Below is a small trained network, with its code and all its weights. Each question gives an input and a class and asks what happens when units are switched off, that is, made to give their printed mean instead of their output.

import numpy as np


def w(rows, s, z=0):
    codes = np.array(rows[::2]) - 128.0
    scale = np.full(codes.shape[1], s)
    scale[-1] = z or s
    return codes * scale


def norm(h):
    return h / np.sqrt((h * h).mean(-1, keepdims=True) + 1e-5)


def f(y):
    return np.maximum(y, 0)


def log_softmax(a):
    a = a - a.max(-1, keepdims=True)
    return a - np.log(np.exp(a).sum(-1, keepdims=True))


def net(x, mask):
    res = np.array(x, float).reshape(1, 7) / 4 @ E
    u = 0
    for l in range(4):
        y = f(norm(res) @ A[l][:, :-1].T + A[l][:, -1])
        res = res + np.where(mask[u : u + 5], y, B[l][:, -1]) @ B[l][:, :-1]
        u += 5
    return log_softmax(norm(res)[-1] @ U[:, :-1].T + U[:, -1])


A, B = {}, {}
E = w([
[128,128,127],'x0',
[255,131,211],'x1',
[129,128,127],'x2',
[51,99,227],'x3',
[130,129,128],'x4',
[128,129,125],'x5',
[129,136,124],'x6',
],0.0052)
A[0] = w([
[52,114,254,71],'L0N1',
[159,61,86,90],'L0N2',
[41,137,84,233],'L0N3',
[152,157,29,105],'L0N4',
[91,137,180,255],'L0N5',
],0.0082,0.0023)
B[0] = w([
[139,213,70,254],'L0N1',
[176,166,131,153],'L0N2',
[254,29,194,254],'L0N3',
[166,89,139,214],'L0N4',
[223,84,104,224],'L0N5',
],0.0046,0.0045)
A[1] = w([
[171,160,127,253],'L1N1',
[41,87,30,255],'L1N2',
[45,159,69,154],'L1N3',
[131,210,113,162],'L1N4',
[32,169,253,202],'L1N5',
],0.0075,0.0015)
B[1] = w([
[46,55,144,253],'L1N1',
[222,168,254,198],'L1N2',
[173,152,238,137],'L1N3',
[45,97,162,156],'L1N4',
[134,198,22,182],'L1N5',
],0.0081,0.0037)
A[2] = w([
[80,138,132,31],'L2N1',
[80,148,120,75],'L2N2',
[1,80,105,212],'L2N3',
[124,58,49,254],'L2N4',
[181,54,153,220],'L2N5',
],0.0092,0.0008)
B[2] = w([
[39,189,109,131],'L2N1',
[88,216,154,133],'L2N2',
[96,110,125,142],'L2N3',
[130,97,15,178],'L2N4',
[2,96,164,255],'L2N5',
],0.0068,0.008)
A[3] = w([
[187,122,53,94],'L3N1',
[187,165,137,102],'L3N2',
[174,142,2,252],'L3N3',
[93,169,177,203],'L3N4',
[96,182,104,98],'L3N5',
],0.0082,0.0029)
B[3] = w([
[203,233,61,174],'L3N1',
[79,52,98,134],'L3N2',
[135,225,82,255],'L3N3',
[145,172,26,236],'L3N4',
[255,219,135,149],'L3N5',
],0.0054,0.0035)
U = w([
[226,91,253,61],'0',
[142,118,106,254],'1',
[194,186,66,189],'2',
[100,116,100,65],'3',
[108,117,101,42],'4',
],0.012,0.0031)

Each question gives the input, the list of numbers given to net, and the class t.
The units are the neurons (one row each of A and B). Each row of codes is followed by its name. A weight is (code - 128) times the scale printed after its matrix; where a second scale follows, it is the last column's (A, B and U).
mask holds one flag per neuron, layer by layer. A switched-off neuron (its flag False) gives its mean, the last column of its row in B, instead of its output. The means were averaged over made-up inputs and are rounded, as every weight is.
A unit's drop is (log p(t) with every unit on - log p(t) with that unit switched off) / (log p(t) with every unit on - log p(t) with every unit switched off).
The circuit of an input: a set's keep is (log p(t) with only the set's units on - log p(t) with every unit switched off) / (log p(t) with every unit on - log p(t) with every unit switched off). Starting from the 12 units with the biggest drops (on a tie, the unit counted first), units are removed one at a time, each time the one whose removal leaves the highest keep (on an exact tie, the one counted first), for as long as the keep stays at least 0.8.
circuit, biggest first: the units of the circuit, biggest drop first
k most important neurons: the k neurons with the biggest drops, biggest first
drop when u is switched off: that unit's drop, to one decimal
input [-7,6,0,1,-7,-7,-1], class 1: 4 most important neurons	(L1N2 L0N3 L2N5 L1N1)
input [-6,-4,0,7,-7,2,4], class 2: circuit, biggest first	(L1N5 L2N5 L1N1)
input [-3,-5,-2,-1,6,5,-4], class 0: circuit, biggest first	(L1N2)
input [-1,6,6,1,6,-8,-7], class 1: circuit, biggest first	(L1N2 L0N3 L2N5 L1N1)
input [5,1,2,6,-1,-3,4], class 2: circuit, biggest first	(L2N5 L1N5)
input [-6,1,4,7,-1,-2,-1], class 2: 2 most important neurons	(L1N5 L2N5)
input [-6,5,4,-3,0,-2,-7], class 3: 2 most important neurons	(L0N3 L1N2)
input [-5,-7,4,7,7,-4,5], class 0: 2 most important neurons	(L1N2 L1N3)
input [1,-7,-6,-7,-7,-5,5], class 0: 2 most important neurons	(L1N2 L0N5)
input [6,7,0,8,6,5,-8], class 2: circuit, biggest first	(L0N3 L1N5 L0N1)
input [4,6,4,8,2,1,7], class 2: 2 most important neurons	(L0N3 L1N5)
input [3,-8,-6,-6,0,-7,-3], class 0: 2 most important neurons	(L1N2 L0N5)
input [4,-6,-5,-4,5,3,7], class 0: 3 most important neurons	(L1N2 L0N5 L1N1)
input [-2,5,6,0,8,8,1], class 1: 2 most important neurons	(L1N2 L0N3)
input [-5,-8,-5,-4,4,-6,8], class 0: most important neuron	(L1N2)
input [6,3,7,-3,-6,-4,4], class 4: 2 most important neurons	(L0N3 L1N2)
input [7,2,-8,-2,-3,6,3], class 4: drop when L0N3 is switched off	0.1
input [6,4,7,2,-5,1,-8], class 4: drop when L1N2 is switched off	0.2
input [-3,0,2,7,-7,2,6], class 2: drop when L2N5 is switched off	0.2
input [-2,4,-6,0,7,-7,6], class 1: circuit, biggest first	(L1N2)
input [-6,-7,-1,5,-6,-3,1], class 0: drop when L1N2 is switched off	0.9
